Below is a small trained network, with its code and all its weights. Each question gives an input and a class and asks what happens when units are switched off, that is, made to give their printed mean instead of their output.

import numpy as np


def w(rows, s, z=0):
    codes = np.array(rows[::2]) - 128.0
    scale = np.full(codes.shape[1], s)
    scale[-1] = z or s
    return codes * scale


def norm(h):
    return h / np.sqrt((h * h).mean(-1, keepdims=True) + 1e-5)


def f(y):
    return y / 2 * (1 + np.tanh(0.7978845608 * (y + 0.044715 * y**3)))


def log_softmax(a):
    a = a - a.max(-1, keepdims=True)
    return a - np.log(np.exp(a).sum(-1, keepdims=True))


def net(x, mask):
    res = np.array(x, float).reshape(1, 7) / 4 @ E
    u = 0
    for l in range(4):
        y = f(norm(res) @ A[l][:, :-1].T + A[l][:, -1])
        res = res + np.where(mask[u : u + 7], y, B[l][:, -1]) @ B[l][:, :-1]
        u += 7
    return log_softmax(norm(res)[-1] @ U[:, :-1].T + U[:, -1])


A, B = {}, {}
E = w([
[120,125,125,130,131,128,127],'x0',
[121,129,127,127,127,127,128],'x1',
[87,113,147,98,129,253,87],'x2',
[131,131,130,128,127,128,128],'x3',
[118,118,118,127,136,122,124],'x4',
[151,149,1,176,80,154,136],'x5',
[127,183,85,101,214,143,191],'x6',
],0.0052)
A[0] = w([
[82,166,106,66,126,116,128,123],'0.n1',
[111,68,214,116,153,155,57,184],'0.n2',
[156,115,215,122,172,3,150,126],'0.n3',
[157,168,104,98,212,133,175,142],'0.n4',
[170,173,47,135,120,231,5,1],'0.n5',
[157,84,86,122,113,150,115,140],'0.n6',
[117,123,91,123,132,139,89,11],'0.n7',
],0.0051,0.0021)
B[0] = w([
[163,126,135,151,170,163,169,136],'0.n1',
[127,186,162,71,97,171,76,244],'0.n2',
[58,68,136,157,43,245,253,252],'0.n3',
[85,240,132,117,123,166,172,201],'0.n4',
[103,66,238,152,129,116,255,197],'0.n5',
[114,92,199,124,165,61,145,146],'0.n6',
[147,111,166,163,101,128,183,107],'0.n7',
],0.0047,0.0034)
A[1] = w([
[197,101,123,166,92,35,57,97],'1.n1',
[123,136,39,130,155,163,127,34],'1.n2',
[162,133,91,159,83,47,125,151],'1.n3',
[109,9,196,122,47,155,113,85],'1.n4',
[121,56,126,164,2,122,126,189],'1.n5',
[143,165,76,99,190,65,132,3],'1.n6',
[74,172,144,32,103,141,171,104],'1.n7',
],0.0062,0.0015)
B[1] = w([
[77,117,224,104,245,158,95,154],'1.n1',
[152,66,175,61,86,126,123,139],'1.n2',
[156,239,114,95,197,142,143,162],'1.n3',
[182,144,8,114,55,3,121,255],'1.n4',
[139,173,154,223,187,35,144,236],'1.n5',
[122,154,128,146,27,101,152,136],'1.n6',
[153,105,160,169,161,104,119,197],'1.n7',
],0.0052,0.0055)
A[2] = w([
[166,96,105,157,152,107,121,39],'2.n1',
[97,119,92,155,70,78,122,8],'2.n2',
[126,211,98,118,141,128,203,94],'2.n3',
[83,52,155,165,32,60,86,198],'2.n4',
[143,170,210,68,146,136,54,230],'2.n5',
[98,75,167,101,185,218,110,37],'2.n6',
[191,175,130,85,122,57,1,179],'2.n7',
],0.0059,0.0014)
B[2] = w([
[172,114,138,124,157,150,150,125],'2.n1',
[159,170,105,126,135,133,159,173],'2.n2',
[119,52,163,157,74,134,47,235],'2.n3',
[155,153,63,128,96,140,134,253],'2.n4',
[59,133,61,148,155,115,54,189],'2.n5',
[201,104,104,152,129,89,133,171],'2.n6',
[80,3,194,64,121,247,159,227],'2.n7',
],0.0061,0.0039)
A[3] = w([
[138,80,164,106,158,160,255,80],'3.n1',
[114,137,182,63,237,142,86,116],'3.n2',
[154,174,71,126,129,192,180,59],'3.n3',
[56,150,209,197,159,58,189,3],'3.n4',
[176,119,133,142,66,74,138,116],'3.n5',
[155,107,148,165,157,173,219,115],'3.n6',
[157,156,146,177,244,98,65,128],'3.n7',
],0.0056,0.0014)
B[3] = w([
[90,77,121,58,61,130,3,206],'3.n1',
[189,139,104,180,134,62,206,213],'3.n2',
[121,82,134,94,100,56,76,159],'3.n3',
[76,85,94,31,139,229,35,246],'3.n4',
[217,183,64,173,125,156,181,252],'3.n5',
[74,69,188,45,105,178,10,208],'3.n6',
[127,214,190,144,203,168,139,204],'3.n7',
],0.0052,0.0025)
U = w([
[189,147,68,168,61,68,202,217],'0',
[51,56,149,38,91,206,65,3],'1',
[130,187,172,160,251,144,114,197],'2',
],0.012,0.00056)

Each question gives the input, the list of numbers given to net, and the class t.
The units are the neurons (one row each of A and B). Each row of codes is followed by its name. A weight is (code - 128) times the scale printed after its matrix; where a second scale follows, it is the last column's (A, B and U).
mask holds one flag per neuron, layer by layer. A switched-off neuron (its flag False) gives its mean, the last column of its row in B, instead of its output. The means were averaged over made-up inputs and are rounded, as every weight is.
A unit's drop is (log p(t) with every unit on - log p(t) with that unit switched off) / (log p(t) with every unit on - log p(t) with every unit switched off).
The circuit of an input: a set's keep is (log p(t) with only the set's units on - log p(t) with every unit switched off) / (log p(t) with every unit on - log p(t) with every unit switched off). Starting from the 12 units with the biggest drops (on a tie, the unit counted first), units are removed one at a time, each time the one whose removal leaves the highest keep (on an exact tie, the one counted first), for as long as the keep stays at least 0.8.
units of the circuit, in order: the units of the circuit, biggest drop first
most important unit: the unit with the biggest drop
top k neurons: the k neurons with the biggest drops, biggest first
k most important neurons of layer l: the k neurons of layer l with the biggest drops, biggest first
drop when u is switched off: that unit's drop, to one decimal
input [-3,4,-7,7,1,-8,1], class 1: units of the circuit, in order => 3.n4
input [-5,7,-1,-5,3,2,-7], class 2: units of the circuit, in order => 1.n5, 1.n1, 0.n3
input [2,8,1,3,-6,5,8], class 1: top 2 neurons => 1.n4, 2.n4
input [-5,-3,-3,7,-3,2,-6], class 2: top 2 neurons => 1.n1, 1.n5
input [-1,-2,1,2,0,7,8], class 1: top 2 neurons => 1.n4, 1.n5
input [-7,-5,0,-7,-8,-6,-8], class 0: top 3 neurons => 0.n3, 1.n4, 2.n4
input [1,6,7,2,-2,1,-2], class 0: 2 most important neurons of layer 1 => 1.n3, 1.n1
input [-5,-6,-1,-5,-6,0,4], class 1: top 2 neurons => 1.n4, 0.n4
input [-8,-1,2,-2,4,7,1], class 1: top 3 neurons => 1.n4, 0.n5, 3.n6
input [-7,-2,-1,6,-5,2,-3], class 2: drop when 0.n3 is switched off => 0.3
input [4,-8,-3,-1,6,-8,2], class 1: drop when 0.n3 is switched off => 2.6
input [-5,3,-5,7,8,2,-7], class 2: drop when 1.n5 is switched off => 0.4
input [1,4,6,1,5,-7,7], class 2: drop when 3.n3 is switched off => 0.0
input [-5,-3,-1,-2,-6,4,0], class 2: most important unit => 0.n3
input [-3,4,3,-3,0,2,-8], class 0: top 2 neurons => 1.n4, 1.n5
